Below is a small trained network, with its code and all its weights. Each question gives an input and a class and asks what happens when units are switched off, that is, made to give their printed mean instead of their output.

import numpy as np


def w(rows, s, z=0):
    codes = np.array(rows[::2]) - 128.0
    scale = np.full(codes.shape[1], s)
    scale[-1] = z or s
    return codes * scale


def norm(h):
    return h / np.sqrt((h * h).mean(-1, keepdims=True) + 1e-5)


def f(y):
    return y / 2 * (1 + np.tanh(0.7978845608 * (y + 0.044715 * y**3)))


def log_softmax(a):
    a = a - a.max(-1, keepdims=True)
    return a - np.log(np.exp(a).sum(-1, keepdims=True))


def net(x, mask):
    res = np.array(x, float).reshape(1, 7) / 4 @ E
    u = 0
    for l in range(2):
        y = f(norm(res) @ A[l][:, :-1].T + A[l][:, -1])
        res = res + np.where(mask[u : u + 12], y, B[l][:, -1]) @ B[l][:, :-1]
        u += 12
    return log_softmax(norm(res)[-1] @ U[:, :-1].T + U[:, -1])


A, B = {}, {}
E = w([
[254,119,124,159,132,117,126,177,116],'x0',
[117,41,127,82,57,113,224,171,9],'x1',
[100,178,97,237,204,127,141,111,9],'x2',
[86,158,234,173,98,82,103,221,135],'x3',
[128,205,61,136,61,173,145,166,134],'x4',
[114,53,80,168,116,133,74,146,146],'x5',
[149,133,153,110,83,147,42,80,66],'x6',
],0.0079)
A[0] = w([
[158,158,218,68,188,89,168,78,104,140],'0.n1',
[52,121,134,124,132,151,146,94,151,36],'0.n2',
[115,92,120,138,168,140,170,117,158,70],'0.n3',
[99,57,56,187,91,71,63,134,140,54],'0.n4',
[146,108,94,95,162,126,143,85,122,66],'0.n5',
[107,122,139,108,121,163,118,131,118,34],'0.n6',
[126,162,122,142,118,125,94,122,177,112],'0.n7',
[152,114,136,106,128,79,53,94,85,57],'0.n8',
[156,124,85,87,164,124,143,90,116,2],'0.n9',
[250,118,148,170,129,148,143,152,127,25],'0.n10',
[117,115,84,163,81,174,108,154,142,64],'0.n11',
[133,109,113,151,188,111,209,175,184,22],'0.n12',
],0.011,0.0071)
B[0] = w([
[121,90,100,122,165,211,109,203,127,253],'0.n1',
[73,172,69,63,121,63,80,148,120,137],'0.n2',
[83,112,106,199,99,141,90,152,153,138],'0.n3',
[130,103,204,65,239,213,166,163,98,162],'0.n4',
[114,99,133,237,36,145,154,144,165,155],'0.n5',
[134,154,137,143,151,80,107,77,116,101],'0.n6',
[163,131,156,74,156,113,176,121,82,182],'0.n7',
[92,140,66,143,106,153,56,179,138,157],'0.n8',
[141,108,98,182,85,177,93,77,152,131],'0.n9',
[219,150,24,79,147,26,54,169,110,174],'0.n10',
[134,194,179,89,164,133,174,118,107,134],'0.n11',
[43,159,1,118,130,89,140,201,184,171],'0.n12',
],0.0091,0.0047)
A[1] = w([
[147,138,139,105,84,165,45,101,68,37],'1.n1',
[121,141,117,213,161,95,149,93,77,2],'1.n2',
[95,145,123,145,145,120,116,129,82,60],'1.n3',
[103,143,208,149,117,77,96,188,137,74],'1.n4',
[154,73,140,81,58,135,118,127,214,52],'1.n5',
[150,234,106,104,78,173,167,142,116,85],'1.n6',
[146,108,115,122,80,90,185,158,75,137],'1.n7',
[150,95,68,119,133,162,139,47,153,124],'1.n8',
[8,141,149,102,123,152,130,77,136,54],'1.n9',
[110,104,120,113,192,219,152,194,145,168],'1.n10',
[163,215,136,166,191,131,73,90,225,74],'1.n11',
[116,135,81,195,156,151,111,126,78,93],'1.n12',
],0.013,0.0051)
B[1] = w([
[11,144,61,127,113,111,153,170,203,172],'1.n1',
[139,182,184,57,156,128,147,148,175,153],'1.n2',
[151,148,113,95,146,126,152,140,179,142],'1.n3',
[195,150,86,204,75,177,166,82,164,178],'1.n4',
[116,208,175,111,224,116,156,124,114,199],'1.n5',
[125,48,163,180,194,139,47,137,164,192],'1.n6',
[92,107,129,106,107,117,125,52,114,188],'1.n7',
[171,169,161,213,77,132,143,158,131,187],'1.n8',
[251,111,81,132,127,87,96,165,87,178],'1.n9',
[120,122,134,140,124,159,67,114,125,254],'1.n10',
[70,54,122,85,73,110,179,94,48,218],'1.n11',
[147,153,185,86,148,109,139,130,184,193],'1.n12',
],0.014,0.0093)
U = w([
[124,252,202,42,189,98,187,125,151,140],'0',
[66,69,149,79,52,93,193,60,42,131],'1',
[185,185,132,220,30,157,174,119,156,149],'2',
[212,148,55,76,107,17,72,158,92,136],'3',
[113,85,159,144,152,121,63,117,160,201],'4',
[123,89,154,126,168,188,71,142,118,101],'5',
[15,172,52,114,96,86,127,166,203,124],'6',
[107,170,119,113,104,128,142,174,80,2],'7',
],0.015,0.0097)

Each question gives the input, the list of numbers given to net, and the class t.
The units are the neurons (one row each of A and B). Each row of codes is followed by its name. A weight is (code - 128) times the scale printed after its matrix; where a second scale follows, it is the last column's (A, B and U).
mask holds one flag per neuron, layer by layer. A switched-off neuron (its flag False) gives its mean, the last column of its row in B, instead of its output. The means were averaged over made-up inputs and are rounded, as every weight is.
A unit's drop is (log p(t) with every unit on - log p(t) with that unit switched off) / (log p(t) with every unit on - log p(t) with every unit switched off).
The circuit of an input: a set's keep is (log p(t) with only the set's units on - log p(t) with every unit switched off) / (log p(t) with every unit on - log p(t) with every unit switched off). Starting from the 12 units with the biggest drops (on a tie, the unit counted first), units are removed one at a time, each time the one whose removal leaves the highest keep (on an exact tie, the one counted first), for as long as the keep stays at least 0.8.
units of the circuit, in order: the units of the circuit, biggest drop first
most important unit: the unit with the biggest drop
top k neurons: the k neurons with the biggest drops, biggest first
top k neurons in layer l: the k neurons of layer l with the biggest drops, biggest first
input [-4,-8,1,-4,7,7,4], class 1: units of the circuit, in order	1.n11
input [0,4,1,-3,-2,5,-8], class 6: top 2 neurons	0.n12; 1.n6
input [-5,3,5,3,5,1,7], class 6: top 2 neurons	1.n1; 1.n5
input [8,-1,-2,-7,8,-7,-4], class 3: top 2 neurons	0.n10; 1.n4
input [7,6,7,6,-5,-1,4], class 0: top 3 neurons	1.n11; 1.n2; 1.n12
input [2,-3,4,-7,-2,-3,7], class 2: top 2 neurons	1.n8; 0.n5
input [-7,1,1,-5,7,-6,6], class 3: top 2 neurons	1.n9; 1.n10
input [8,-1,4,-5,7,-7,3], class 3: top 2 neurons	0.n10; 1.n10
input [6,6,-6,-6,8,8,-1], class 4: top 2 neurons in layer 1	1.n11; 1.n6
input [-3,-6,-1,-4,3,-8,-4], class 5: top 3 neurons	1.n6; 0.n1; 1.n10
input [-8,-1,0,-6,0,3,-8], class 3: top 4 neurons	1.n9; 0.n2; 1.n1; 0.n1
input [8,-5,-8,3,-3,-1,-2], class 0: top 2 neurons in layer 1	1.n5; 1.n9
input [0,-6,3,2,7,2,-7], class 4: top 2 neurons in layer 1	1.n6; 1.n1
input [5,5,3,8,-7,1,-4], class 2: units of the circuit, in order	1.n4
input [-8,-7,0,0,-1,-4,-6], class 3: top 2 neurons	1.n9; 0.n2
input [-2,-5,-5,-1,-1,8,-7], class 5: top 2 neurons	0.n4; 1.n10
input [-3,1,3,8,-1,7,3], class 2: top 3 neurons	1.n4; 0.n1; 1.n6
input [-3,-1,-5,4,-1,-6,1], class 5: top 2 neurons in layer 1	1.n10; 1.n12
input [-4,4,-5,-6,-4,3,5], class 2: top 2 neurons in layer 1	1.n8; 1.n12
input [7,6,-7,6,1,3,2], class 0: most important unit	1.n5
input [3,7,3,8,-6,4,5], class 2: top 2 neurons in layer 1	1.n4; 1.n11
input [2,-8,7,-5,8,-8,1], class 1: top 4 neurons in layer 1	1.n11; 1.n5; 1.n10; 1.n9
input [-4,-7,7,1,-1,5,-3], class 0: top 4 neurons in layer 1	1.n2; 1.n12; 1.n3; 1.n7
input [6,-7,8,-2,0,-1,-5], class 0: top 3 neurons in layer 1	1.n2; 1.n12; 1.n7
